Below are the code and all the weights of a small trained network. Each question names an input and a target symbol and asks about switching units off, where a switched-off unit gives its printed mean instead of its output.

import numpy as np


def w(rows, s, z=0):
    codes = np.array(rows[::2]) - 128.0
    scale = np.full(codes.shape[1], s)
    scale[-1] = z or s
    return codes * scale


def norm(h):
    return h / np.sqrt((h * h).mean(-1, keepdims=True) + 1e-5)


def f(y):
    return y / 2 * (1 + np.tanh(0.7978845608 * (y + 0.044715 * y**3)))


def softmax(a):
    e = np.exp(a - a.max(-1, keepdims=True))
    return e / e.sum(-1, keepdims=True)


def log_softmax(a):
    a = a - a.max(-1, keepdims=True)
    return a - np.log(np.exp(a).sum(-1, keepdims=True))


def net(x, mask):
    ids = ['ΓΔΞΠΣαβεζηθλμτφω'.index(c) for c in x.split()]
    T = len(ids)
    res = E[ids] + P[:T]
    q, k, v = (norm(res) @ M[0].T for M in (Q, K, V))
    z = softmax(np.where(np.tri(T) > 0, q @ k.T / 2**0.5, -1e9)) @ v
    res = res + np.where(mask[0], z, O[0][:, -1]) @ O[0][:, :-1]
    y = f(norm(res) @ A[0][:, :-1].T + A[0][:, -1])
    res = res + np.where(mask[1:9], y, B[0][:, -1]) @ B[0][:, :-1]
    return log_softmax(norm(res)[-1] @ U[:, :-1].T + U[:, -1])


Q, K, V, O, A, B = {}, {}, {}, {}, {}, {}
E = w([
[107,155,95,129,114,113],'Γ',
[71,81,132,115,120,161],'Δ',
[93,51,167,163,77,111],'Ξ',
[103,73,68,132,95,129],'Π',
[147,154,166,191,114,49],'Σ',
[78,107,167,65,177,240],'α',
[99,159,214,116,95,67],'β',
[145,250,173,167,129,78],'ε',
[121,128,54,162,146,134],'ζ',
[149,125,200,249,145,67],'η',
[138,23,127,157,29,73],'θ',
[118,105,147,164,172,133],'λ',
[102,16,154,149,70,173],'μ',
[108,159,67,105,140,156],'τ',
[75,145,191,141,125,126],'φ',
[109,122,153,107,211,120],'ω',
],0.018)
P = w([
[130,104,186,105,92,94],'0',
[5,63,165,137,100,93],'1',
[176,139,83,95,101,183],'2',
[1,71,145,69,84,187],'3',
[160,144,153,162,119,180],'4',
[25,162,64,153,134,68],'5',
[185,140,131,118,71,144],'6',
[42,56,38,187,112,149],'7',
[179,137,114,126,81,177],'8',
[63,169,72,183,192,30],'9',
[160,104,146,171,82,176],'10',
[45,179,78,209,184,59],'11',
],0.0096)
Q[0] = w([
[2,126,73,138,191,29],'H0',
[169,157,153,12,97,137],'H0',
],0.0067)
K[0] = w([
[234,166,145,24,1,169],'H0',
[67,146,103,61,96,52],'H0',
],0.0069)
V[0] = w([
[149,44,183,213,185,217],'H0',
[146,106,134,213,1,105],'H0',
],0.0093)
O[0] = w([
[156,173,59,3,109,86,190],'H0',
[100,198,120,141,65,122,253],'H0',
],0.014,0.0044)
A[0] = w([
[70,158,214,126,73,95,179],'N0',
[174,134,183,120,186,83,197],'N1',
[66,188,136,112,107,56,208],'N2',
[25,63,127,88,189,71,254],'N3',
[126,134,24,108,159,126,156],'N4',
[118,97,62,166,97,104,177],'N5',
[255,152,113,43,102,158,225],'N6',
[157,142,125,155,159,88,3],'N7',
],0.0095,0.0024)
B[0] = w([
[134,142,48,75,172,212,236],'N0',
[190,76,153,150,141,198,141],'N1',
[157,125,150,160,196,95,254],'N2',
[137,112,145,178,147,49,204],'N3',
[186,136,122,177,115,63,175],'N4',
[109,83,72,154,254,96,185],'N5',
[138,66,180,176,135,211,190],'N6',
[86,218,118,105,98,35,118],'N7',
],0.0083,0.0077)
U = w([
[172,96,100,255,105,253,72],'Γ',
[78,103,143,60,141,61,53],'Δ',
[156,156,54,85,150,207,252],'Ξ',
[52,126,52,146,156,153,93],'Π',
[117,128,63,159,160,166,68],'Σ',
[245,81,106,65,142,110,161],'α',
[96,136,131,214,80,154,75],'β',
[97,117,155,182,117,181,93],'ε',
[145,104,116,118,73,160,217],'ζ',
[163,160,100,107,97,118,170],'η',
[86,172,133,147,63,148,140],'θ',
[141,123,112,100,50,92,229],'λ',
[80,169,84,21,68,77,3],'μ',
[241,21,158,179,217,210,166],'τ',
[116,81,108,114,197,150,100],'φ',
[89,85,148,128,164,83,85],'ω',
],0.0082,0.0046)

Each question gives the input, a string of symbols that net reads in full, and the target symbol t.
The units are the heads (2 rows each of Q, K, V and O) and the neurons (one row each of A and B). Each row of codes is followed by its name. A weight is (code - 128) times the scale printed after its matrix; where a second scale follows, it is the last column's (O, A, B and U).
mask holds one flag per unit, heads first, then neurons. A switched-off unit (its flag False) gives its mean, the last column of its rows in O or B, instead of its output. The means were averaged over made-up inputs and are rounded, as every weight is.
A unit's drop is (log p(t) with every unit on - log p(t) with that unit switched off) / (log p(t) with every unit on - log p(t) with every unit switched off).
The circuit of an input: a set's keep is (log p(t) with only the set's units on - log p(t) with every unit switched off) / (log p(t) with every unit on - log p(t) with every unit switched off). Starting from all 9 units, units are removed one at a time, each time the one whose removal leaves the highest keep (on an exact tie, the one counted first), for as long as the keep stays at least 0.8.
circuit, biggest first: the units of the circuit, biggest drop first
top k neurons: the k neurons with the biggest drops, biggest first
drop when u is switched off: that unit's drop, to one decimal
input Δ ω Δ, target τ: circuit, biggest first -> (H0, N6)
input φ Ξ ω Π τ, target τ: circuit, biggest first -> (N6, H0)
input Ξ Π ω Δ Ξ φ β, target Ξ: circuit, biggest first -> (N0)
input τ φ ω θ ω θ ε Ξ ω Γ ζ, target τ: circuit, biggest first -> (H0, N6)
input λ ε ω ω Π, target τ: circuit, biggest first -> (N6, H0)
input Ξ Σ μ Π α ε η τ τ, target Γ: circuit, biggest first -> (N6, N0)
input ω β ε ε Γ ω η ω θ, target τ: top 2 neurons -> (N6, N5)
input Π μ Δ φ Σ η Ξ ω α ω Γ, target τ: circuit, biggest first -> (N6, H0)
input Δ ω α, target τ: top 2 neurons -> (N6, N0)
input η λ Π Σ λ, target α: top 3 neurons -> (N6, N0, N4)
input ω Δ Π, target τ: circuit, biggest first -> (H0, N6)
input β ω Ξ τ λ φ ω Π β, target τ: drop when N0 is switched off -> -0.1
input Γ ω Δ, target τ: drop when N3 is switched off -> 0.1
input α Ξ η μ λ ε η, target α: drop when N2 is switched off -> 0.0
